[[126 130 110 122 129 126 128 137 130]
 [134 130 139 146 131 142 125 133 120]
 [141 108 131 137 128 138 132 133 121]
 [141 122 121 117 137 142 127 151 134]
 [138 127 131 123 136 140 122 134 115]
 [131 122 132 132 145 135 125 133 131]]
->
[[131 122 132 132 145 135 125 133 131]
 [126 130 110 122 129 126 128 137 130]
 [134 130 139 146 131 142 125 133 120]
 [141 108 131 137 128 138 132 133 121]
 [141 122 121 117 137 142 127 151 134]
 [138 127 131 123 136 140 122 134 115]]

[[131 131 148 132 143 129 128 128 119 123 121 119 121]
 [132 132 153 133 142 129 128 127 117 120 120 114 119]
 [133 127 124 137 130 135 137 128 133 135 133 123 139]]
->
[[133 127 124 137 130 135 137 128 133 135 133 123 139]
 [131 131 148 132 143 129 128 128 119 123 121 119 121]
 [132 132 153 133 142 129 128 127 117 120 120 114 119]]

[[111 129 118 128 131 133 140 122 138 125]
 [118 125 123 132 132 142 131 134 127 131]
 [131 129 130 127 127 124 127 127 128 127]
 [141 135 135 120 122 101 127 113 135 120]
 [121 127 124 129 130 133 132 128 130 128]
 [122 126 124 131 130 137 130 132 127 130]
 [142 130 136 125 124 116 122 126 125 127]
 [117 126 122 131 132 140 132 132 129 130]
 [151 132 141 122 121 104 118 122 125 125]]
->
[[151 132 141 122 121 104 118 122 125 125]
 [111 129 118 128 131 133 140 122 138 125]
 [118 125 123 132 132 142 131 134 127 131]
 [131 129 130 127 127 124 127 127 128 127]
 [141 135 135 120 122 101 127 113 135 120]
 [121 127 124 129 130 133 132 128 130 128]
 [122 126 124 131 130 137 130 132 127 130]
 [142 130 136 125 124 116 122 126 125 127]
 [117 126 122 131 132 140 132 132 129 130]]

[[130 125 111 135 132 128 123 121 119 138 142 101 135]
 [113 136 120 122 149 127 118 134 132 127 108 140 137]
 [125 127 123 142 136 137 127 126 128 130 129 116 120]]
->
[[125 127 123 142 136 137 127 126 128 130 129 116 120]
 [130 125 111 135 132 128 123 121 119 138 142 101 135]
 [113 136 120 122 149 127 118 134 132 127 108 140 137]]

[[131 131 132 141 132 127 131 127 117]
 [127 131 127 113 133 132 130 129 139]
 [126 128 128 110 143 129 138 129 133]
 [127 121 129 102 147 129 139 127 145]]
->
[[127 121 129 102 147 129 139 127 145]
 [131 131 132 141 132 127 131 127 117]
 [127 131 127 113 133 132 130 129 139]
 [126 128 128 110 143 129 138 129 133]]

[[105 111 152 135 104 146 113]
 [124 113 111 138 154  99 116]
 [107 129 127 119 148 156 107]
 [157 119 122 120 120 143 146]
 [101 151 151 141 137 109 140]
 [151 133 121 111 150 124 105]
 [120 104 148 128 154 132 113]
 [103 152 125 125 102 107 146]
 [107 125 155 151 123 150 147]
 [112 105 150 100 126 101 135]
 [114 106 124 132 125 106 128]]
->
[[114 106 124 132 125 106 128]
 [105 111 152 135 104 146 113]
 [124 113 111 138 154  99 116]
 [107 129 127 119 148 156 107]
 [157 119 122 120 120 143 146]
 [101 151 151 141 137 109 140]
 [151 133 121 111 150 124 105]
 [120 104 148 128 154 132 113]
 [103 152 125 125 102 107 146]
 [107 125 155 151 123 150 147]
 [112 105 150 100 126 101 135]]

[[150 130 120 117 126  99 124 135 128 119 122 128 123]
 [127 126 136 142 129 155 130 128 119 128 132 124 128]
 [139 135 126 127 126 117 127 131 125 127 126 128 123]
 [131 110 132 133 129 140 129 127 138 136 130 114 138]]
->
[[131 110 132 133 129 140 129 127 138 136 130 114 138]
 [150 130 120 117 126  99 124 135 128 119 122 128 123]
 [127 126 136 142 129 155 130 128 119 128 132 124 128]
 [139 135 126 127 126 117 127 131 125 127 126 128 123]]

[[119 123 147 122]
 [122 144 144 136]
 [125 125 138 130]
 [121 128 146 128]
 [119 124 153 128]
 [121 123 144 131]
 [120 125 147 126]
 [129 132 135 122]
 [125 124 149 126]
 [134 127 135 122]
 [120 140 144 132]
 [121 141 141 137]]
->
[[121 141 141 137]
 [119 123 147 122]
 [122 144 144 136]
 [125 125 138 130]
 [121 128 146 128]
 [119 124 153 128]
 [121 123 144 131]
 [120 125 147 126]
 [129 132 135 122]
 [125 124 149 126]
 [134 127 135 122]
 [120 140 144 132]]
